Below is a small trained network, with its code and all its weights. Each question gives an input and a target symbol and asks what happens when units are switched off, that is, made to give their printed mean instead of their output.

import numpy as np


def w(rows, s, z=0):
    codes = np.array(rows[::2]) - 128.0
    scale = np.full(codes.shape[1], s)
    scale[-1] = z or s
    return codes * scale


def f(y):
    return y / 2 * (1 + np.tanh(0.7978845608 * (y + 0.044715 * y**3)))


def softmax(a):
    e = np.exp(a - a.max(-1, keepdims=True))
    return e / e.sum(-1, keepdims=True)


def log_softmax(a):
    a = a - a.max(-1, keepdims=True)
    return a - np.log(np.exp(a).sum(-1, keepdims=True))


def net(x, mask):
    ids = ['αβδεηθμξστψω'.index(c) for c in x.split()]
    T = len(ids)
    res = E[ids] + P[:T]
    r = res
    for j in range(3):
        rows = slice(4 * j, 4 * j + 4)
        q, k, v = (r @ M[0][rows].T for M in (Q, K, V))
        z = softmax(np.where(np.tri(T) > 0, q @ k.T / 4**0.5, -1e9)) @ v
        o = O[0][rows]
        res = res + np.where(mask[j], z, o[:, -1]) @ o[:, :-1]
    y = f(res @ A[0][:, :-1].T + A[0][:, -1])
    res = res + np.where(mask[3:19], y, B[0][:, -1]) @ B[0][:, :-1]
    return log_softmax(res[-1] @ U[:, :-1].T + U[:, -1])


Q, K, V, O, A, B = {}, {}, {}, {}, {}, {}
E = w([
[159,119,82,107,87,158],'α',
[244,162,147,252,184,169],'β',
[166,134,113,142,113,190],'δ',
[64,167,200,115,90,133],'ε',
[147,170,120,121,129,206],'η',
[155,134,83,88,105,207],'θ',
[148,157,84,105,119,150],'μ',
[50,141,196,143,69,68],'ξ',
[88,149,233,189,118,63],'σ',
[180,142,70,136,130,110],'τ',
[84,174,235,173,159,130],'ψ',
[193,93,59,123,103,99],'ω',
],0.017)
P = w([
[166,195,133,126,18,113],'0',
[167,197,120,101,126,83],'1',
[94,158,78,162,157,108],'2',
[103,104,102,175,114,150],'3',
[194,49,250,52,145,142],'4',
[117,59,179,53,191,96],'5',
[51,126,43,144,238,91],'6',
],0.015)
Q[0] = w([
[103,97,108,96,133,155],'h0',
[206,146,122,150,113,115],'h0',
[108,29,139,121,160,132],'h0',
[53,107,174,156,124,79],'h0',
[121,112,220,198,124,83],'h1',
[203,167,254,95,34,114],'h1',
[106,190,77,151,55,113],'h1',
[62,91,195,143,200,107],'h1',
[152,114,188,113,132,104],'h2',
[189,147,150,134,129,130],'h2',
[207,168,108,197,87,170],'h2',
[109,123,98,163,210,132],'h2',
],0.019)
K[0] = w([
[100,162,122,124,160,134],'h0',
[148,184,122,132,63,130],'h0',
[83,94,75,154,169,122],'h0',
[147,6,120,118,161,120],'h0',
[161,81,209,95,211,154],'h1',
[185,176,155,46,147,76],'h1',
[164,85,172,128,31,148],'h1',
[65,31,139,122,221,128],'h1',
[122,185,120,98,162,100],'h2',
[166,168,131,106,117,102],'h2',
[202,147,187,99,47,137],'h2',
[102,121,106,171,84,156],'h2',
],0.019)
V[0] = w([
[120,88,134,130,106,209],'h0',
[173,69,75,132,111,62],'h0',
[74,134,107,133,111,131],'h0',
[132,79,152,153,96,135],'h0',
[115,146,176,196,143,113],'h1',
[152,85,133,98,77,106],'h1',
[91,164,225,97,164,144],'h1',
[96,184,139,113,133,230],'h1',
[130,164,93,224,170,104],'h2',
[147,39,159,169,89,137],'h2',
[193,154,131,184,162,98],'h2',
[175,103,197,169,134,253],'h2',
],0.014)
O[0] = w([
[139,152,143,110,157,65,68],'h0',
[78,143,175,115,125,216,176],'h0',
[104,120,110,154,188,120,97],'h0',
[151,159,171,166,127,113,124],'h0',
[186,192,148,104,143,132,226],'h1',
[96,90,87,178,147,132,127],'h1',
[127,220,98,100,134,128,89],'h1',
[98,135,122,7,150,114,95],'h1',
[144,179,82,199,22,137,224],'h2',
[211,95,220,152,119,123,100],'h2',
[133,98,118,172,24,157,254],'h2',
[179,146,165,58,55,100,89],'h2',
],0.012,0.008)
A[0] = w([
[101,156,175,161,39,71,115],'n0',
[200,131,18,77,135,134,177],'n1',
[42,125,143,157,104,161,66],'n2',
[253,120,117,148,194,183,44],'n3',
[198,86,56,90,212,154,119],'n4',
[109,158,159,145,116,22,158],'n5',
[33,191,255,118,142,66,113],'n6',
[163,97,46,157,133,112,28],'n7',
[112,191,188,172,126,146,7],'n8',
[175,36,204,82,144,162,221],'n9',
[49,218,221,147,121,180,139],'n10',
[106,188,118,147,197,137,164],'n11',
[133,177,242,201,152,127,30],'n12',
[50,55,197,80,179,80,19],'n13',
[111,79,182,3,132,72,72],'n14',
[191,86,220,159,180,100,9],'n15',
],0.0095,0.011)
B[0] = w([
[87,65,161,90,239,174,248],'n0',
[138,199,119,129,182,169,221],'n1',
[119,163,174,30,61,97,196],'n2',
[77,63,97,206,91,196,170],'n3',
[18,169,183,81,156,160,170],'n4',
[166,108,72,195,134,114,161],'n5',
[123,116,177,180,1,219,158],'n6',
[149,184,185,57,77,160,158],'n7',
[92,185,127,83,186,72,178],'n8',
[192,177,113,148,209,33,207],'n9',
[176,69,147,160,155,52,225],'n10',
[162,48,168,98,142,148,198],'n11',
[88,95,14,10,57,116,182],'n12',
[199,12,63,35,15,125,140],'n13',
[120,171,243,234,39,156,160],'n14',
[67,218,143,39,9,74,144],'n15',
],0.0087,0.017)
U = w([
[121,100,203,37,94,60,86],'α',
[202,93,134,91,127,170,115],'β',
[185,172,64,82,84,88,96],'δ',
[117,135,176,106,204,80,134],'ε',
[242,160,193,167,211,53,138],'η',
[98,190,181,156,90,134,76],'θ',
[126,104,154,184,210,172,79],'μ',
[62,116,52,94,116,139,143],'ξ',
[114,125,55,130,2,138,47],'σ',
[131,59,158,245,129,109,203],'τ',
[177,168,95,221,122,163,38],'ψ',
[217,58,55,102,198,63,255],'ω',
],0.0079,0.0084)

Each question gives the input, a string of symbols that net reads in full, and the target symbol t.
The units are the heads (4 rows each of Q, K, V and O) and the neurons (one row each of A and B). Each row of codes is followed by its name. A weight is (code - 128) times the scale printed after its matrix; where a second scale follows, it is the last column's (O, A, B and U).
mask holds one flag per unit, heads first, then neurons. A switched-off unit (its flag False) gives its mean, the last column of its rows in O or B, instead of its output. The means were averaged over made-up inputs and are rounded, as every weight is.
A unit's drop is (log p(t) with every unit on - log p(t) with that unit switched off) / (log p(t) with every unit on - log p(t) with every unit switched off).
The circuit of an input: a set's keep is (log p(t) with only the set's units on - log p(t) with every unit switched off) / (log p(t) with every unit on - log p(t) with every unit switched off). Starting from the 12 units with the biggest drops (on a tie, the unit counted first), units are removed one at a time, each time the one whose removal leaves the highest keep (on an exact tie, the one counted first), for as long as the keep stays at least 0.8.
units of the circuit, in order: the units of the circuit, biggest drop first
most important unit: the unit with the biggest drop
k most important neurons: the k neurons with the biggest drops, biggest first
heads that matter: for each layer, one digit per head in row order, 1 if its drop is at least 0.15 and else 0, layers parted by /
input α η β ω, target ω: heads that matter	011
input μ σ ξ ω β, target μ: units of the circuit, in order	(h2, n3)
input δ ω η σ σ β, target δ: units of the circuit, in order	(n12, h1, n0)
input ω ω μ θ ξ ω η, target α: units of the circuit, in order	(h1, h2)
input β ξ μ ω, target β: heads that matter	001
input σ β α, target ψ: heads that matter	010
input μ η μ, target ξ: heads that matter	011
input δ μ β η, target η: most important neuron	(n9)
input μ β ξ ξ η α, target μ: heads that matter	001
input σ σ ω ξ, target α: 2 most important neurons	(n2, n10)
input ω δ ω α ω μ, target τ: heads that matter	010
input μ ω μ α, target ξ: heads that matter	011
input μ ψ α σ τ β, target μ: heads that matter	101
input μ ω μ μ σ, target ω: heads that matter	010
input β μ α δ β ω μ, target η: most important neuron	(n9)
input β θ ω σ ω, target α: 3 most important neurons	(n14, n13, n4)
input ε ω ω β σ β β, target ε: units of the circuit, in order	(h2, n4)
input δ β ε μ α ω, target ε: heads that matter	001
input ω μ ω θ, target τ: 2 most important neurons	(n12, n9)
input ω ω ω τ ω μ η, target σ: units of the circuit, in order	(n0, n9)
input μ β η, target ξ: most important unit	h1
input τ σ η, target σ: units of the circuit, in order	(h1, n0, n2, h0)
input ω ω β μ β, target ω: heads that matter	100
input θ ω ψ ω ω δ, target δ: units of the circuit, in order	(h1, h2)
input ξ τ β ξ ω, target σ: units of the circuit, in order	(h2, n0)
input μ τ τ β τ δ μ, target β: units of the circuit, in order	(n0, h2)
